Here is a tiny trained network, its code and every weight. The questions are about switching its units off for an input and a target symbol, where a switched-off unit gives its printed mean instead of its output.

import numpy as np


def w(rows, s, z=0):
    codes = np.array(rows[::2]) - 128.0
    scale = np.full(codes.shape[1], s)
    scale[-1] = z or s
    return codes * scale


def norm(h):
    return h / np.sqrt((h * h).mean(-1, keepdims=True) + 1e-5)


def f(y):
    return np.maximum(y, 0)


def softmax(a):
    e = np.exp(a - a.max(-1, keepdims=True))
    return e / e.sum(-1, keepdims=True)


def log_softmax(a):
    a = a - a.max(-1, keepdims=True)
    return a - np.log(np.exp(a).sum(-1, keepdims=True))


def net(x, mask):
    ids = ['αβζσφω'.index(c) for c in x.split()]
    T = len(ids)
    res = E[ids] + P[:T]
    r = norm(res)
    for j in range(3):
        rows = slice(2 * j, 2 * j + 2)
        q, k, v = (r @ M[0][rows].T for M in (Q, K, V))
        z = softmax(np.where(np.tri(T) > 0, q @ k.T / 2**0.5, -1e9)) @ v
        o = O[0][rows]
        res = res + np.where(mask[j], z, o[:, -1]) @ o[:, :-1]
    y = f(norm(res) @ A[0][:, :-1].T + A[0][:, -1])
    res = res + np.where(mask[3:27], y, B[0][:, -1]) @ B[0][:, :-1]
    return log_softmax(norm(res)[-1] @ U[:, :-1].T + U[:, -1])


Q, K, V, O, A, B = {}, {}, {}, {}, {}, {}
E = w([
[65,150,70,145],'α',
[67,169,107,158],'β',
[139,93,45,156],'ζ',
[97,108,2,114],'σ',
[81,196,156,118],'φ',
[133,103,119,64],'ω',
],0.018)
P = w([
[116,34,153,179],'0',
[125,136,90,232],'1',
[16,46,138,122],'2',
[136,107,144,179],'3',
[46,85,105,110],'4',
[173,131,138,163],'5',
[71,115,74,101],'6',
[192,149,115,143],'7',
[99,148,48,84],'8',
[205,186,76,121],'9',
[117,173,3,101],'10',
],0.011)
Q[0] = w([
[103,176,133,144],'h0',
[119,179,143,86],'h0',
[190,108,108,142],'h1',
[69,183,5,106],'h1',
[221,156,173,71],'h2',
[111,72,181,69],'h2',
],0.018)
K[0] = w([
[96,186,137,115],'h0',
[128,118,220,77],'h0',
[142,167,140,159],'h1',
[129,182,66,59],'h1',
[126,83,119,233],'h2',
[164,46,247,131],'h2',
],0.015)
V[0] = w([
[144,136,84,146],'h0',
[163,51,130,141],'h0',
[102,98,92,142],'h1',
[72,102,200,248],'h1',
[169,157,144,52],'h2',
[142,212,165,163],'h2',
],0.012)
O[0] = w([
[169,147,218,28,166],'h0',
[123,86,28,96,67],'h0',
[95,173,102,172,255],'h1',
[150,254,59,20,58],'h1',
[9,91,203,55,8],'h2',
[88,192,102,46,53],'h2',
],0.0063,0.006)
A[0] = w([
[101,36,151,88,190],'n0',
[119,175,183,167,120],'n1',
[240,100,178,77,143],'n2',
[182,198,212,158,124],'n3',
[162,81,86,109,86],'n4',
[251,130,109,88,101],'n5',
[27,159,98,65,82],'n6',
[203,144,121,176,149],'n7',
[177,117,210,106,254],'n8',
[176,62,82,117,70],'n9',
[185,135,158,23,94],'n10',
[118,186,85,52,86],'n11',
[128,74,95,89,135],'n12',
[146,137,122,157,70],'n13',
[37,47,176,76,97],'n14',
[166,140,59,90,72],'n15',
[79,84,118,67,109],'n16',
[106,135,76,107,89],'n17',
[187,209,82,204,83],'n18',
[173,106,112,100,110],'n19',
[59,135,178,116,179],'n20',
[99,57,180,142,106],'n21',
[192,120,86,133,101],'n22',
[156,159,136,71,126],'n23',
],0.016,0.0087)
B[0] = w([
[141,80,215,75,178],'n0',
[123,142,92,156,182],'n1',
[131,2,59,32,141],'n2',
[67,158,120,167,174],'n3',
[135,185,86,108,167],'n4',
[214,241,144,105,154],'n5',
[164,198,153,137,162],'n6',
[79,154,134,53,205],'n7',
[50,65,193,132,154],'n8',
[130,164,82,92,179],'n9',
[114,73,144,115,133],'n10',
[98,64,132,121,154],'n11',
[126,187,133,121,170],'n12',
[128,114,129,150,138],'n13',
[179,133,184,69,156],'n14',
[84,100,167,164,159],'n15',
[75,126,177,156,144],'n16',
[153,124,178,125,154],'n17',
[171,77,166,152,249],'n18',
[159,167,126,129,141],'n19',
[112,82,146,18,174],'n20',
[202,141,203,116,157],'n21',
[125,89,149,85,171],'n22',
[83,101,117,131,137],'n23',
],0.012,0.011)
U = w([
[191,81,124,177,45],'α',
[145,212,70,168,253],'β',
[214,206,145,152,123],'ζ',
[60,58,13,131,237],'σ',
[6,228,122,61,31],'φ',
[112,62,203,60,80],'ω',
],0.014,0.0042)

Each question gives the input, a string of symbols that net reads in full, and the target symbol t.
The units are the heads (2 rows each of Q, K, V and O) and the neurons (one row each of A and B). Each row of codes is followed by its name. A weight is (code - 128) times the scale printed after its matrix; where a second scale follows, it is the last column's (O, A, B and U).
mask holds one flag per unit, heads first, then neurons. A switched-off unit (its flag False) gives its mean, the last column of its rows in O or B, instead of its output. The means were averaged over made-up inputs and are rounded, as every weight is.
A unit's drop is (log p(t) with every unit on - log p(t) with that unit switched off) / (log p(t) with every unit on - log p(t) with every unit switched off).
The circuit of an input: a set's keep is (log p(t) with only the set's units on - log p(t) with every unit switched off) / (log p(t) with every unit on - log p(t) with every unit switched off). Starting from the 12 units with the biggest drops (on a tie, the unit counted first), units are removed one at a time, each time the one whose removal leaves the highest keep (on an exact tie, the one counted first), for as long as the keep stays at least 0.8.
circuit, biggest first: the units of the circuit, biggest drop first
most important unit: the unit with the biggest drop
top k neurons: the k neurons with the biggest drops, biggest first
which heads matter: for each layer, one digit per head in row order, 1 if its drop is at least 0.15 and else 0, layers parted by /
input σ β α, target σ: most important unit -> h2
input σ ζ φ ζ β σ α ω σ β, target σ: which heads matter -> 010
input β β ζ, target β: circuit, biggest first -> h1, h2, n20
input β σ β σ ζ, target σ: which heads matter -> 011
input φ β α β α φ, target β: which heads matter -> 101
input σ ζ ω β σ α φ β ω β, target ω: top 2 neurons -> n20, n21
input φ β σ, target φ: top 2 neurons -> n18, n12
input φ α σ φ ω β β β β, target ζ: which heads matter -> 001
input α ζ σ β α β φ α β β, target β: circuit, biggest first -> n0, n20
input β α φ β σ β ζ φ, target β: circuit, biggest first -> h2, n3, n20
input β β φ β φ σ, target σ: top 2 neurons -> n5, n6
input ω β β ω, target φ: which heads matter -> 110
input φ σ α ω β σ β σ, target β: which heads matter -> 100
input σ β ζ β α, target β: which heads matter -> 011
input σ β β ω α β ω ζ ω ζ, target ω: top 3 neurons -> n7, n22, n2
input σ ζ ω ω ζ β β β β, target ζ: most important unit -> n6
input β ω α α, target α: top 2 neurons -> n18, n3
input β ζ ω ω α β ζ φ β σ α, target σ: which heads matter -> 010
input β β σ β ω φ β ω ω β ζ, target ω: top 2 neurons -> n0, n21
input ζ ω β β φ β, target φ: circuit, biggest first -> h2
input β φ β ζ ζ ω σ, target ω: circuit, biggest first -> h2, n0
input β σ β ω φ ω β ζ σ σ, target σ: which heads matter -> 011
